Below is a small trained network, with its code and all its weights. Each question gives an input and a target symbol and asks what happens when units are switched off, that is, made to give their printed mean instead of their output.

import numpy as np


def w(rows, s, z=0):
    codes = np.array(rows[::2]) - 128.0
    scale = np.full(codes.shape[1], s)
    scale[-1] = z or s
    return codes * scale


def f(y):
    return np.maximum(y, 0)


def softmax(a):
    e = np.exp(a - a.max(-1, keepdims=True))
    return e / e.sum(-1, keepdims=True)


def log_softmax(a):
    a = a - a.max(-1, keepdims=True)
    return a - np.log(np.exp(a).sum(-1, keepdims=True))


def net(x, mask):
    ids = ['αδζλπτφ'.index(c) for c in x.split()]
    T = len(ids)
    res = E[ids] + P[:T]
    r = res
    for j in range(2):
        rows = slice(3 * j, 3 * j + 3)
        q, k, v = (r @ M[0][rows].T for M in (Q, K, V))
        z = softmax(np.where(np.tri(T) > 0, q @ k.T / 3**0.5, -1e9)) @ v
        o = O[0][rows]
        res = res + np.where(mask[j], z, o[:, -1]) @ o[:, :-1]
    y = f(res @ A[0][:, :-1].T + A[0][:, -1])
    res = res + np.where(mask[2:26], y, B[0][:, -1]) @ B[0][:, :-1]
    return log_softmax(res[-1] @ U[:, :-1].T + U[:, -1])


Q, K, V, O, A, B = {}, {}, {}, {}, {}, {}
E = w([
[158,125,106],'α',
[142,134,92],'δ',
[175,182,200],'ζ',
[184,120,110],'λ',
[211,184,221],'π',
[135,193,199],'τ',
[126,6,230],'φ',
],0.014)
P = w([
[2,109,108],'0',
[135,120,162],'1',
[135,127,161],'2',
[138,132,149],'3',
[137,139,150],'4',
[139,143,148],'5',
[141,146,150],'6',
[153,146,150],'7',
[150,149,150],'8',
[163,149,149],'9',
[163,147,150],'10',
],0.0084)
Q[0] = w([
[48,254,122],'H1',
[122,90,185],'H1',
[82,118,143],'H1',
[146,48,134],'H2',
[124,219,216],'H2',
[132,212,252],'H2',
],0.016)
K[0] = w([
[138,48,23],'H1',
[43,158,136],'H1',
[74,89,151],'H1',
[128,71,189],'H2',
[53,155,106],'H2',
[3,136,132],'H2',
],0.016)
V[0] = w([
[130,92,104],'H1',
[136,101,121],'H1',
[116,169,146],'H1',
[187,105,173],'H2',
[1,122,152],'H2',
[162,102,164],'H2',
],0.014)
O[0] = w([
[183,124,144,53],'H1',
[158,115,143,97],'H1',
[70,147,105,190],'H1',
[59,253,153,178],'H2',
[236,74,53,253],'H2',
[103,211,139,178],'H2',
],0.011,0.0048)
A[0] = w([
[62,99,45,69],'N1',
[127,126,131,107],'N2',
[96,108,92,95],'N3',
[138,102,46,88],'N4',
[166,112,53,111],'N5',
[150,81,126,120],'N6',
[128,168,140,115],'N7',
[157,194,128,126],'N8',
[169,164,125,132],'N9',
[127,145,135,125],'N10',
[30,91,82,140],'N11',
[65,58,68,100],'N12',
[122,106,116,124],'N13',
[175,186,101,115],'N14',
[155,107,123,7],'N15',
[72,88,69,60],'N16',
[114,54,207,137],'N17',
[101,91,233,130],'N18',
[162,127,190,116],'N19',
[67,24,247,105],'N20',
[115,89,68,137],'N21',
[128,148,136,123],'N22',
[169,113,150,109],'N23',
[157,165,50,157],'N24',
],0.015,0.011)
B[0] = w([
[132,130,255,135],'N1',
[128,138,127,128],'N2',
[139,116,177,131],'N3',
[193,116,61,184],'N4',
[47,76,191,244],'N5',
[76,120,200,213],'N6',
[132,86,201,209],'N7',
[140,166,46,254],'N8',
[88,120,156,227],'N9',
[133,101,153,167],'N10',
[193,74,63,186],'N11',
[6,171,92,144],'N12',
[148,137,109,142],'N13',
[74,164,96,228],'N14',
[254,172,32,142],'N15',
[220,136,217,133],'N16',
[77,59,49,167],'N17',
[61,106,41,187],'N18',
[172,79,146,207],'N19',
[247,116,238,155],'N20',
[188,157,83,172],'N21',
[136,101,160,172],'N22',
[168,158,69,221],'N23',
[174,200,197,240],'N24',
],0.028,0.0067)
U = w([
[2,92,117,242],'α',
[150,122,100,190],'δ',
[116,68,128,112],'ζ',
[93,94,190,130],'λ',
[83,95,70,44],'π',
[14,68,172,7],'τ',
[54,123,142,181],'φ',
],0.0094,0.0019)

Each question gives the input, a string of symbols that net reads in full, and the target symbol t.
The units are the heads (3 rows each of Q, K, V and O) and the neurons (one row each of A and B). Each row of codes is followed by its name. A weight is (code - 128) times the scale printed after its matrix; where a second scale follows, it is the last column's (O, A, B and U).
mask holds one flag per unit, heads first, then neurons. A switched-off unit (its flag False) gives its mean, the last column of its rows in O or B, instead of its output. The means were averaged over made-up inputs and are rounded, as every weight is.
A unit's drop is (log p(t) with every unit on - log p(t) with that unit switched off) / (log p(t) with every unit on - log p(t) with every unit switched off).
The circuit of an input: a set's keep is (log p(t) with only the set's units on - log p(t) with every unit switched off) / (log p(t) with every unit on - log p(t) with every unit switched off). Starting from the 12 units with the biggest drops (on a tie, the unit counted first), units are removed one at a time, each time the one whose removal leaves the highest keep (on an exact tie, the one counted first), for as long as the keep stays at least 0.8.
units of the circuit, in order: the units of the circuit, biggest drop first
k most important neurons: the k neurons with the biggest drops, biggest first
heads that matter: for each layer, one digit per head in row order, 1 if its drop is at least 0.15 and else 0, layers parted by /
input τ π ζ λ δ λ λ ζ λ, target α: units of the circuit, in order	(H2)
input α φ τ δ π ζ λ δ ζ λ ζ, target τ: units of the circuit, in order	(H2, N5, N6)
input τ π δ π ζ, target λ: units of the circuit, in order	(H2, N6, N24)
input α ζ α π, target τ: units of the circuit, in order	(H2, N6, N5)
input δ π δ τ π τ, target ζ: heads that matter	01
input δ ζ φ λ ζ λ τ π τ π, target ζ: heads that matter	01
input τ δ λ φ φ λ, target φ: heads that matter	00
input λ ζ τ π τ δ λ φ τ ζ, target π: units of the circuit, in order	(H2, N24, N6, N20)
input λ δ λ α, target α: units of the circuit, in order	(H2, N24)
input δ τ ζ ζ, target ζ: 2 most important neurons	(N5, N4)
input π π π δ π δ ζ τ τ, target α: units of the circuit, in order	(H2, N18)
input π τ δ λ ζ, target α: 2 most important neurons	(N18, N24)
input π τ τ λ ζ, target α: units of the circuit, in order	(H2, N24, N18)
input φ π α φ α, target φ: most important neuron	(N5)
input φ α τ α α α π α δ τ, target φ: 3 most important neurons	(N24, N14, N5)
input τ ζ ζ, target λ: 4 most important neurons	(N5, N24, N6, N8)
input λ δ δ δ τ ζ, target π: 2 most important neurons	(N5, N24)
input δ ζ ζ δ λ λ ζ δ φ, target ζ: 3 most important neurons	(N20, N5, N18)
input α ζ τ ζ λ α π τ, target τ: 3 most important neurons	(N6, N8, N5)
input π α δ δ λ δ α, target α: 2 most important neurons	(N24, N23)
input α λ τ π δ π τ π, target τ: 3 most important neurons	(N6, N5, N8)
